Below is a small trained network, with its code and all its weights. Each question gives an input and a class and asks what happens when units are switched off, that is, made to give their printed mean instead of their output.

import numpy as np


def w(rows, s, z=0):
    codes = np.array(rows[::2]) - 128.0
    scale = np.full(codes.shape[1], s)
    scale[-1] = z or s
    return codes * scale


def f(y):
    return y / 2 * (1 + np.tanh(0.7978845608 * (y + 0.044715 * y**3)))


def log_softmax(a):
    a = a - a.max(-1, keepdims=True)
    return a - np.log(np.exp(a).sum(-1, keepdims=True))


def net(x, mask):
    res = np.array(x, float).reshape(1, 7) / 4 @ E
    y = f(res @ A[0][:, :-1].T + A[0][:, -1])
    res = res + np.where(mask, y, B[0][:, -1]) @ B[0][:, :-1]
    return log_softmax(res[-1] @ U[:, :-1].T + U[:, -1])


A, B = {}, {}
E = w([
[134,136,124,130,122,120,130],'x0',
[138,101,157,125,131,157,123],'x1',
[150,63,194,169,211,6,68],'x2',
[120,126,123,128,134,129,128],'x3',
[58,30,107,189,2,100,131],'x4',
[175,32,98,19,139,76,238],'x5',
[131,142,125,126,118,115,129],'x6',
],0.0089)
A[0] = w([
[108,163,118,111,92,175,166,124],'N0',
[121,170,99,77,125,196,137,75],'N1',
[135,128,130,98,117,94,174,102],'N2',
[152,139,88,131,102,162,146,59],'N3',
[129,99,161,68,139,110,188,130],'N4',
[134,112,188,168,171,37,70,121],'N5',
[180,172,139,101,172,150,131,28],'N6',
[158,101,114,72,170,110,210,151],'N7',
[126,91,161,159,173,81,104,87],'N8',
[106,166,90,93,84,206,168,119],'N9',
[92,38,90,205,69,112,137,6],'N10',
[128,138,178,121,124,79,121,71],'N11',
[187,61,150,166,172,14,88,113],'N12',
[154,164,124,195,134,164,66,137],'N13',
[56,211,188,162,102,161,46,116],'N14',
[189,79,97,31,136,102,222,140],'N15',
[126,160,92,102,50,204,180,134],'N16',
[142,167,131,61,208,134,167,72],'N17',
[59,38,119,172,2,112,136,9],'N18',
[166,146,98,127,78,168,145,106],'N19',
[92,79,105,141,98,129,105,63],'N20',
[94,81,141,94,131,128,146,102],'N21',
[113,66,129,31,106,75,219,120],'N22',
[144,143,162,144,136,108,151,22],'N23',
[162,191,151,120,201,163,130,23],'N24',
[138,137,113,169,134,136,122,67],'N25',
[141,109,120,158,173,54,86,121],'N26',
[114,130,137,110,124,125,118,114],'N27',
[135,157,110,124,86,171,160,127],'N28',
[118,112,140,129,147,131,173,104],'N29',
[131,180,124,170,133,157,66,100],'N30',
[166,180,125,78,219,157,105,3],'N31',
[60,198,180,216,127,171,59,152],'N32',
[143,114,142,94,113,152,88,111],'N33',
],0.0097,0.0029)
B[0] = w([
[73,119,144,88,159,174,163,188],'N0',
[105,133,154,93,170,157,174,188],'N1',
[141,111,79,122,109,143,112,149],'N2',
[100,115,141,124,166,152,126,154],'N3',
[125,83,107,149,85,126,99,169],'N4',
[65,110,136,57,175,196,184,195],'N5',
[149,185,179,151,135,68,140,163],'N6',
[151,77,52,161,82,124,71,188],'N7',
[78,112,144,74,164,152,162,164],'N8',
[88,116,150,73,185,177,159,221],'N9',
[182,197,193,182,160,70,133,204],'N10',
[124,120,127,122,162,141,130,137],'N11',
[75,80,155,64,181,211,199,201],'N12',
[154,98,50,150,71,160,90,195],'N13',
[131,100,53,157,89,146,75,238],'N14',
[143,69,82,144,63,143,61,222],'N15',
[70,114,164,91,179,163,173,234],'N16',
[166,199,159,175,147,70,116,177],'N17',
[209,254,217,175,168,33,150,240],'N18',
[93,100,157,102,171,163,159,172],'N19',
[158,162,162,145,136,80,132,160],'N20',
[121,149,104,135,107,97,101,145],'N21',
[151,60,62,165,59,122,83,214],'N22',
[118,153,120,134,136,136,136,123],'N23',
[176,190,173,156,129,89,126,179],'N24',
[113,115,141,148,113,123,123,133],'N25',
[88,121,138,90,160,157,143,170],'N26',
[131,133,126,134,126,132,140,127],'N27',
[87,107,133,111,160,163,183,182],'N28',
[145,103,110,139,117,122,150,132],'N29',
[142,80,71,169,88,121,89,190],'N30',
[197,244,207,173,123,46,157,183],'N31',
[137,62,44,131,64,129,70,252],'N32',
[128,118,150,129,114,129,138,129],'N33',
],0.0084,0.013)
U = w([
[138,50,8,171,9,150,25,254],'0',
[3,105,152,24,205,217,222,107],'1',
[221,254,208,210,142,14,138,22],'2',
],0.0093,0.00087)

Each question gives the input, the list of numbers given to net, and the class t.
The units are the neurons (one row each of A and B). Each row of codes is followed by its name. A weight is (code - 128) times the scale printed after its matrix; where a second scale follows, it is the last column's (A, B and U).
mask holds one flag per neuron, in row order. A switched-off neuron (its flag False) gives its mean, the last column of its row in B, instead of its output. The means were averaged over made-up inputs and are rounded, as every weight is.
A unit's drop is (log p(t) with every unit on - log p(t) with that unit switched off) / (log p(t) with every unit on - log p(t) with every unit switched off).
The circuit of an input: a set's keep is (log p(t) with only the set's units on - log p(t) with every unit switched off) / (log p(t) with every unit on - log p(t) with every unit switched off). Starting from the 12 units with the biggest drops (on a tie, the unit counted first), units are removed one at a time, each time the one whose removal leaves the highest keep (on an exact tie, the one counted first), for as long as the keep stays at least 0.8.
units of the circuit, in order: the units of the circuit, biggest drop first
top k neurons: the k neurons with the biggest drops, biggest first
drop when u is switched off: that unit's drop, to one decimal
input [6,8,-2,8,-8,-8,5], class 0: top 2 neurons => (N32; N14)
input [8,-2,-3,5,-5,6,6], class 0: units of the circuit, in order => (N15)
input [1,-2,-5,-2,-6,-4,-8], class 2: top 2 neurons => (N31; N24)
input [-1,-5,2,-3,-2,0,8], class 1: units of the circuit, in order => (N18; N32)
input [-1,2,-2,8,5,-4,-1], class 2: top 2 neurons => (N18; N10)
input [-1,2,-3,3,-4,0,6], class 2: top 4 neurons => (N12; N5; N31; N17)
input [2,-3,3,-7,-4,-4,-6], class 0: top 3 neurons => (N18; N10; N32)
input [-7,2,2,-7,-8,6,3], class 2: top 2 neurons => (N31; N17)
input [7,-5,5,1,2,4,3], class 1: top 4 neurons => (N12; N32; N5; N14)
input [0,-8,-6,6,-6,7,-5], class 0: top 2 neurons => (N15; N7)
input [-4,-3,-6,-5,4,5,7], class 1: top 2 neurons => (N16; N32)
input [3,-4,3,-4,0,-2,2], class 1: top 2 neurons => (N22; N15)
input [-4,-8,-8,7,-2,-7,-3], class 1: drop when N22 is switched off => 0.7
input [-3,-8,8,-4,4,5,-8], class 1: units of the circuit, in order => (N12)
input [-4,1,-6,-1,7,0,-6], class 2: drop when N12 is switched off => 0.1
input [2,4,-3,-2,8,-3,-1], class 2: drop when N31 is switched off => 0.0
